Here is a tiny trained network, its code and every weight. The questions are about switching its units off for an input and a class, where a switched-off unit gives its printed mean instead of its output.

import numpy as np


def w(rows, s, z=0):
    codes = np.array(rows[::2]) - 128.0
    scale = np.full(codes.shape[1], s)
    scale[-1] = z or s
    return codes * scale


def f(y):
    return y / 2 * (1 + np.tanh(0.7978845608 * (y + 0.044715 * y**3)))


def log_softmax(a):
    a = a - a.max(-1, keepdims=True)
    return a - np.log(np.exp(a).sum(-1, keepdims=True))


def net(x, mask):
    res = np.array(x, float).reshape(1, 8) / 4 @ E
    y = f(res @ A[0][:, :-1].T + A[0][:, -1])
    res = res + np.where(mask, y, B[0][:, -1]) @ B[0][:, :-1]
    return log_softmax(res[-1] @ U[:, :-1].T + U[:, -1])


A, B = {}, {}
E = w([
[188,26,168,131,127,85,33,111,122,163,147,183],'x0',
[143,130,106,133,109,193,206,148,86,175,82,91],'x1',
[100,152,76,74,108,113,136,52,106,129,127,94],'x2',
[146,122,65,78,97,127,102,172,237,73,188,143],'x3',
[113,157,14,138,122,192,142,18,206,188,185,100],'x4',
[176,162,113,44,129,140,126,155,162,210,148,12],'x5',
[213,75,104,72,45,116,137,212,86,112,54,130],'x6',
[83,95,148,67,143,174,178,149,59,62,170,123],'x7',
],0.011)
A[0] = w([
[86,115,124,169,123,133,127,37,59,123,113,137,128],'neuron 0',
[61,141,141,152,125,204,191,138,150,130,140,89,206],'neuron 1',
[78,123,161,79,125,125,128,146,150,96,170,154,40],'neuron 2',
[47,89,166,88,161,142,126,137,103,33,198,162,136],'neuron 3',
[139,128,80,104,116,88,132,129,156,81,120,132,45],'neuron 4',
[117,138,131,114,120,198,255,165,52,102,116,110,86],'neuron 5',
[146,107,67,92,137,153,114,85,131,104,138,90,1],'neuron 6',
[131,93,211,179,192,162,145,95,78,184,133,102,105],'neuron 7',
[146,100,52,57,111,166,127,40,148,164,179,117,101],'neuron 8',
[80,124,127,146,112,104,127,42,52,167,111,157,100],'neuron 9',
[211,51,171,130,95,121,115,186,49,132,96,194,79],'neuron 10',
[120,98,96,115,123,121,124,107,129,139,136,113,30],'neuron 11',
[118,107,67,201,86,160,141,110,181,95,132,250,131],'neuron 12',
[81,117,120,159,203,144,115,160,152,128,99,146,104],'neuron 13',
[119,123,108,126,173,171,122,141,133,120,125,123,54],'neuron 14',
[73,112,151,74,159,147,100,103,128,52,145,172,116],'neuron 15',
],0.012,0.0054)
B[0] = w([
[131,197,169,111,188,146,152,149,90,71,82,101,191],'neuron 0',
[158,178,53,114,127,102,108,101,108,148,134,90,207],'neuron 1',
[147,116,129,174,165,153,149,141,54,135,115,117,156],'neuron 2',
[125,129,186,142,232,119,164,147,48,111,73,177,217],'neuron 3',
[106,124,164,179,118,152,163,102,84,150,164,108,150],'neuron 4',
[109,129,2,55,117,126,90,182,109,71,98,84,231],'neuron 5',
[176,118,107,115,120,95,70,121,158,158,143,101,157],'neuron 6',
[109,166,138,194,190,111,147,55,122,154,167,222,196],'neuron 7',
[121,97,84,68,48,144,102,125,124,157,164,98,209],'neuron 8',
[84,150,115,161,214,137,145,157,49,64,97,167,184],'neuron 9',
[166,38,184,156,49,165,114,182,148,175,154,128,255],'neuron 10',
[160,108,112,105,135,124,158,141,101,177,121,89,136],'neuron 11',
[132,167,187,230,145,117,132,10,109,184,176,158,212],'neuron 12',
[139,125,91,125,118,142,112,110,89,143,151,125,156],'neuron 13',
[105,164,109,140,117,127,87,156,156,143,136,157,135],'neuron 14',
[143,107,172,166,135,140,140,119,94,123,91,127,185],'neuron 15',
],0.0098,0.023)
U = w([
[84,206,166,91,77,74,123,134,255,108,65,143,15],'0',
[125,165,34,116,60,142,102,85,170,192,200,96,107],'1',
[131,169,165,206,170,136,128,89,108,162,135,158,252],'2',
[115,185,40,105,152,140,120,136,93,110,84,115,80],'3',
[153,40,148,129,62,143,116,176,109,143,98,139,97],'4',
],0.009,0.0034)

Each question gives the input, the list of numbers given to net, and the class t.
The units are the neurons (one row each of A and B). Each row of codes is followed by its name. A weight is (code - 128) times the scale printed after its matrix; where a second scale follows, it is the last column's (A, B and U).
mask holds one flag per neuron, in row order. A switched-off neuron (its flag False) gives its mean, the last column of its row in B, instead of its output. The means were averaged over made-up inputs and are rounded, as every weight is.
A unit's drop is (log p(t) with every unit on - log p(t) with that unit switched off) / (log p(t) with every unit on - log p(t) with every unit switched off).
The circuit of an input: a set's keep is (log p(t) with only the set's units on - log p(t) with every unit switched off) / (log p(t) with every unit on - log p(t) with every unit switched off). Starting from the 12 units with the biggest drops (on a tie, the unit counted first), units are removed one at a time, each time the one whose removal leaves the highest keep (on an exact tie, the one counted first), for as long as the keep stays at least 0.8.
units of the circuit, in order: the units of the circuit, biggest drop first
most important unit: the unit with the biggest drop
k most important neurons: the k neurons with the biggest drops, biggest first
drop when u is switched off: that unit's drop, to one decimal
input [-8,-1,5,-6,7,-3,-2,-7], class 3: most important unit -> neuron 9
input [5,7,3,0,0,4,1,-8], class 1: 2 most important neurons -> (neuron 3; neuron 10)
input [8,-4,3,3,-1,3,-3,6], class 4: 3 most important neurons -> (neuron 12; neuron 7; neuron 8)
input [-4,7,7,5,-2,0,-2,1], class 1: 3 most important neurons -> (neuron 3; neuron 9; neuron 0)
input [-7,4,8,0,-1,8,5,1], class 1: 2 most important neurons -> (neuron 3; neuron 8)
input [-6,7,-4,-4,8,0,5,-3], class 1: 2 most important neurons -> (neuron 3; neuron 9)
input [4,0,8,-2,-3,2,-2,8], class 3: 2 most important neurons -> (neuron 12; neuron 10)
input [-3,5,-3,-2,0,-6,-8,8], class 3: 2 most important neurons -> (neuron 5; neuron 1)
input [-4,4,5,-6,7,1,-4,-8], class 3: 2 most important neurons -> (neuron 9; neuron 0)
input [2,-6,-1,6,-2,7,1,-4], class 1: 2 most important neurons -> (neuron 10; neuron 3)
input [1,2,-3,6,-1,6,2,-3], class 1: 3 most important neurons -> (neuron 3; neuron 10; neuron 15)
input [4,-2,4,5,4,-3,3,0], class 1: drop when neuron 8 is switched off -> 0.6
input [-3,-3,-2,0,3,1,-8,-6], class 1: drop when neuron 3 is switched off -> 0.6
input [3,-8,6,-4,7,5,-7,-2], class 1: units of the circuit, in order -> (neuron 8)
input [-3,0,2,-5,2,1,7,-7], class 4: drop when neuron 12 is switched off -> 0.9
